Below is a small trained network, with its code and all its weights. Each question gives an input and a class and asks what happens when units are switched off, that is, made to give their printed mean instead of their output.

import numpy as np


def w(rows, s, z=0):
    codes = np.array(rows[::2]) - 128.0
    scale = np.full(codes.shape[1], s)
    scale[-1] = z or s
    return codes * scale


def norm(h):
    return h / np.sqrt((h * h).mean(-1, keepdims=True) + 1e-5)


def f(y):
    return y / 2 * (1 + np.tanh(0.7978845608 * (y + 0.044715 * y**3)))


def log_softmax(a):
    a = a - a.max(-1, keepdims=True)
    return a - np.log(np.exp(a).sum(-1, keepdims=True))


def net(x, mask):
    res = np.array(x, float).reshape(1, 5) / 4 @ E
    u = 0
    for l in range(2):
        y = f(norm(res) @ A[l][:, :-1].T + A[l][:, -1])
        res = res + np.where(mask[u : u + 8], y, B[l][:, -1]) @ B[l][:, :-1]
        u += 8
    return log_softmax(norm(res)[-1] @ U[:, :-1].T + U[:, -1])


A, B = {}, {}
E = w([
[16,84,139,232],'x0',
[183,139,179,190],'x1',
[102,251,59,162],'x2',
[135,134,130,128],'x3',
[127,127,127,128],'x4',
],0.0015)
A[0] = w([
[91,130,150,138,5],'0.n1',
[3,97,54,12,66],'0.n2',
[112,211,73,135,92],'0.n3',
[137,120,124,121,141],'0.n4',
[209,133,208,228,133],'0.n5',
[93,113,150,149,120],'0.n6',
[34,81,36,9,122],'0.n7',
[30,101,164,200,206],'0.n8',
],0.0036,0.0021)
B[0] = w([
[138,54,121,187,76],'0.n1',
[215,157,215,253,160],'0.n2',
[111,135,120,86,148],'0.n3',
[119,147,122,119,137],'0.n4',
[173,231,200,168,181],'0.n5',
[156,114,98,146,133],'0.n6',
[210,218,226,201,187],'0.n7',
[220,104,54,126,250],'0.n8',
],0.0035,0.0018)
A[1] = w([
[129,165,172,3,73],'1.n1',
[150,169,139,146,247],'1.n2',
[19,107,153,202,125],'1.n3',
[80,70,85,175,53],'1.n4',
[161,42,172,104,105],'1.n5',
[48,86,137,200,51],'1.n6',
[144,50,173,98,109],'1.n7',
[108,195,50,134,173],'1.n8',
],0.0055,0.0011)
B[1] = w([
[173,85,68,160,250],'1.n1',
[95,67,146,141,226],'1.n2',
[178,145,162,1,136],'1.n3',
[181,121,73,110,134],'1.n4',
[46,185,110,122,192],'1.n5',
[204,169,115,71,134],'1.n6',
[47,175,106,120,170],'1.n7',
[73,79,177,102,230],'1.n8',
],0.0045,0.002)
U = w([
[248,125,59,47,119],'0',
[1,169,137,81,99],'1',
[135,119,117,170,251],'2',
[182,172,209,183,17],'3',
],0.0084,0.0028)

Each question gives the input, the list of numbers given to net, and the class t.
The units are the neurons (one row each of A and B). Each row of codes is followed by its name. A weight is (code - 128) times the scale printed after its matrix; where a second scale follows, it is the last column's (A, B and U).
mask holds one flag per neuron, layer by layer. A switched-off neuron (its flag False) gives its mean, the last column of its row in B, instead of its output. The means were averaged over made-up inputs and are rounded, as every weight is.
A unit's drop is (log p(t) with every unit on - log p(t) with that unit switched off) / (log p(t) with every unit on - log p(t) with every unit switched off).
The circuit of an input: a set's keep is (log p(t) with only the set's units on - log p(t) with every unit switched off) / (log p(t) with every unit on - log p(t) with every unit switched off). Starting from the 12 units with the biggest drops (on a tie, the unit counted first), units are removed one at a time, each time the one whose removal leaves the highest keep (on an exact tie, the one counted first), for as long as the keep stays at least 0.8.
circuit, biggest first: the units of the circuit, biggest drop first
top k neurons: the k neurons with the biggest drops, biggest first
top k neurons in layer l: the k neurons of layer l with the biggest drops, biggest first
drop when u is switched off: that unit's drop, to one decimal
input [7,7,-7,1,-2], class 0: top 3 neurons : (1.n6; 1.n3; 1.n4)
input [-3,-6,5,-4,-3], class 3: circuit, biggest first : (0.n2; 0.n7)
input [-4,6,6,-2,-7], class 1: circuit, biggest first : (0.n8; 1.n8; 0.n7)
input [-5,7,-8,-4,3], class 1: top 2 neurons : (1.n5; 1.n7)
input [0,2,4,-2,-1], class 1: circuit, biggest first : (1.n8; 0.n2)
input [7,-8,3,-2,-7], class 3: top 3 neurons : (0.n2; 0.n7; 1.n1)
input [0,-8,-4,-6,7], class 3: circuit, biggest first : (0.n7)
input [-3,3,0,4,6], class 2: circuit, biggest first : (0.n8; 1.n3; 0.n7)
input [2,5,-8,-5,7], class 1: top 2 neurons in layer 1 : (1.n5; 1.n7)
input [-6,-7,8,0,-5], class 1: circuit, biggest first : (0.n8; 1.n8)
input [-3,-7,-7,1,2], class 1: top 4 neurons : (1.n5; 1.n7; 0.n5; 0.n8)
input [5,-6,5,2,8], class 3: top 4 neurons : (0.n7; 0.n2; 1.n1; 1.n5)
input [-5,-6,5,5,-8], class 3: top 3 neurons : (0.n2; 0.n7; 0.n8)
input [0,0,6,6,-7], class 1: circuit, biggest first : (1.n8)
input [-4,-4,6,-4,4], class 1: top 4 neurons : (1.n8; 0.n8; 0.n5; 0.n3)
input [-5,-6,-2,2,6], class 3: circuit, biggest first : (0.n7; 0.n2)
input [-5,-8,6,0,-5], class 3: top 4 neurons : (0.n7; 0.n2; 1.n5; 1.n7)
input [4,-2,-2,3,5], class 0: top 2 neurons in layer 1 : (1.n4; 1.n8)
input [-4,-5,-4,6,-4], class 2: top 3 neurons in layer 1 : (1.n3; 1.n1; 1.n6)
input [0,-8,-5,-7,-5], class 3: circuit, biggest first : (0.n7)
input [1,-7,6,-6,-5], class 3: circuit, biggest first : (0.n2; 0.n7)
input [5,-6,-4,-4,-2], class 3: top 3 neurons : (0.n7; 0.n2; 1.n1)
input [-3,-1,0,-6,8], class 2: drop when 1.n3 is switched off : 0.2
input [-3,1,8,-3,-6], class 1: drop when 0.n7 is switched off : 0.0
